Here is a tiny trained network, its code and every weight. The questions are about switching its units off for an input and a class, where a switched-off unit gives its printed mean instead of its output.

import numpy as np


def w(rows, s, z=0):
    codes = np.array(rows[::2]) - 128.0
    scale = np.full(codes.shape[1], s)
    scale[-1] = z or s
    return codes * scale


def f(y):
    return np.maximum(y, 0)


def log_softmax(a):
    a = a - a.max(-1, keepdims=True)
    return a - np.log(np.exp(a).sum(-1, keepdims=True))


def net(x, mask):
    res = np.array(x, float).reshape(1, 5) / 4 @ E
    y = f(res @ A[0][:, :-1].T + A[0][:, -1])
    res = res + np.where(mask, y, B[0][:, -1]) @ B[0][:, :-1]
    return log_softmax(res[-1] @ U[:, :-1].T + U[:, -1])


A, B = {}, {}
E = w([
[65,50,164,105,65,135,170,221,63,232],'x0',
[211,34,122,124,47,254,124,86,99,81],'x1',
[183,175,211,45,142,186,46,164,188,185],'x2',
[193,48,71,227,139,86,61,215,206,157],'x3',
[140,182,73,79,48,90,45,193,59,77],'x4',
],0.007)
A[0] = w([
[74,202,187,41,132,161,178,38,65,91,2],'n1',
[189,168,110,145,156,143,99,41,170,44,31],'n2',
[185,194,91,159,187,129,106,45,165,49,44],'n3',
[156,65,149,162,136,189,184,70,158,148,125],'n4',
[141,193,61,77,85,83,58,166,61,52,33],'n5',
[172,167,190,49,129,165,65,163,170,172,39],'n6',
[147,188,67,77,40,77,38,199,58,71,91],'n7',
[234,33,126,126,45,254,111,76,111,65,108],'n8',
[106,70,51,201,113,98,202,111,82,89,62],'n9',
[39,238,141,137,225,4,130,177,178,176,43],'n10',
[83,77,37,193,106,66,199,91,67,71,52],'n11',
[55,23,180,98,61,152,183,232,47,249,57],'n12',
[191,54,75,229,146,85,60,208,201,152,53],'n13',
[191,55,76,217,148,99,52,206,212,144,49],'n14',
[117,108,166,171,225,127,192,91,209,155,44],'n15',
[95,100,184,154,223,132,204,62,176,157,118],'n16',
[213,144,220,53,133,187,31,177,193,203,114],'n17',
[135,123,182,131,166,161,127,103,174,169,74],'n18',
],0.0063,0.0025)
B[0] = w([
[74,143,212,53,59,151,209,29,37,153,212],'n1',
[195,196,70,169,66,57,85,78,162,194,194],'n2',
[185,191,76,177,55,55,65,67,164,211,202],'n3',
[96,56,92,125,140,174,57,175,109,189,183],'n4',
[53,36,108,143,122,216,53,153,132,211,205],'n5',
[79,201,124,191,173,134,191,151,185,58,190],'n6',
[46,42,115,163,142,226,44,178,144,201,230],'n7',
[215,72,33,50,220,64,175,213,41,71,253],'n8',
[85,193,131,198,188,147,178,161,197,44,199],'n9',
[228,59,37,27,213,55,183,200,35,96,231],'n10',
[70,198,155,210,181,155,183,153,197,47,211],'n11',
[233,233,44,202,60,1,57,55,192,206,254],'n12',
[81,150,218,46,38,152,208,33,41,150,236],'n13',
[80,159,206,48,54,159,207,35,38,142,233],'n14',
[74,50,105,138,127,199,46,177,119,214,183],'n15',
[94,48,101,139,113,194,44,160,132,208,194],'n16',
[75,213,135,206,190,141,198,159,187,36,231],'n17',
[82,114,110,166,150,171,115,158,158,136,160],'n18',
],0.0063,0.009)
U = w([
[71,150,244,24,23,171,221,2,34,141,99],'0',
[244,212,64,200,41,12,31,63,208,207,56],'1',
[45,3,114,156,142,254,8,200,148,195,66],'2',
[247,53,50,26,235,61,192,228,47,59,73],'3',
[56,222,165,232,196,172,206,174,237,7,75],'4',
[157,74,163,117,139,104,100,137,157,98,255],'5',
],0.0093,0.0087)

Each question gives the input, the list of numbers given to net, and the class t.
The units are the neurons (one row each of A and B). Each row of codes is followed by its name. A weight is (code - 128) times the scale printed after its matrix; where a second scale follows, it is the last column's (A, B and U).
mask holds one flag per neuron, in row order. A switched-off neuron (its flag False) gives its mean, the last column of its row in B, instead of its output. The means were averaged over made-up inputs and are rounded, as every weight is.
A unit's drop is (log p(t) with every unit on - log p(t) with that unit switched off) / (log p(t) with every unit on - log p(t) with every unit switched off).
The circuit of an input: a set's keep is (log p(t) with only the set's units on - log p(t) with every unit switched off) / (log p(t) with every unit on - log p(t) with every unit switched off). Starting from the 12 units with the biggest drops (on a tie, the unit counted first), units are removed one at a time, each time the one whose removal leaves the highest keep (on an exact tie, the one counted first), for as long as the keep stays at least 0.8.
units of the circuit, in order: the units of the circuit, biggest drop first
most important unit: the unit with the biggest drop
top k neurons: the k neurons with the biggest drops, biggest first
drop when u is switched off: that unit's drop, to one decimal
input [2,-1,-6,4,-3], class 4: top 3 neurons	[n9, n11, n1]
input [-1,-5,7,-7,-8], class 2: units of the circuit, in order	[n16]
input [0,-4,6,3,-7], class 2: top 2 neurons	[n15, n16]
input [0,-6,7,3,-8], class 2: top 3 neurons	[n15, n16, n8]
input [3,-7,-4,-6,0], class 3: top 2 neurons	[n10, n13]
input [-4,8,-6,0,-8], class 2: top 4 neurons	[n4, n16, n10, n15]
input [-1,8,2,4,-6], class 3: top 3 neurons	[n8, n7, n5]
input [-4,6,1,-1,-4], class 3: top 2 neurons	[n8, n12]
input [7,-1,-6,5,-5], class 1: top 2 neurons	[n12, n17]
input [3,-4,-5,-4,0], class 4: top 3 neurons	[n8, n13, n11]
input [-8,1,-7,-5,-5], class 1: top 2 neurons	[n3, n2]
input [-6,3,-7,-6,0], class 4: top 2 neurons	[n11, n12]
input [7,2,-6,-3,8], class 2: top 4 neurons	[n7, n5, n3, n2]
input [0,-8,-6,2,1], class 3: most important unit	n10
input [-4,4,-7,6,-7], class 2: top 3 neurons	[n4, n15, n16]
input [6,-3,-5,6,-2], class 0: top 3 neurons	[n13, n14, n3]
input [4,-8,2,-4,8], class 2: top 2 neurons	[n7, n5]
input [-6,2,4,6,-1], class 0: drop when n14 is switched off	0.8
input [-6,-8,-4,3,5], class 3: drop when n12 is switched off	0.6
input [5,7,7,7,-1], class 0: drop when n10 is switched off	0.4
input [1,8,-7,0,5], class 3: drop when n8 is switched off	6.4
input [2,-6,6,5,8], class 2: most important unit	n7
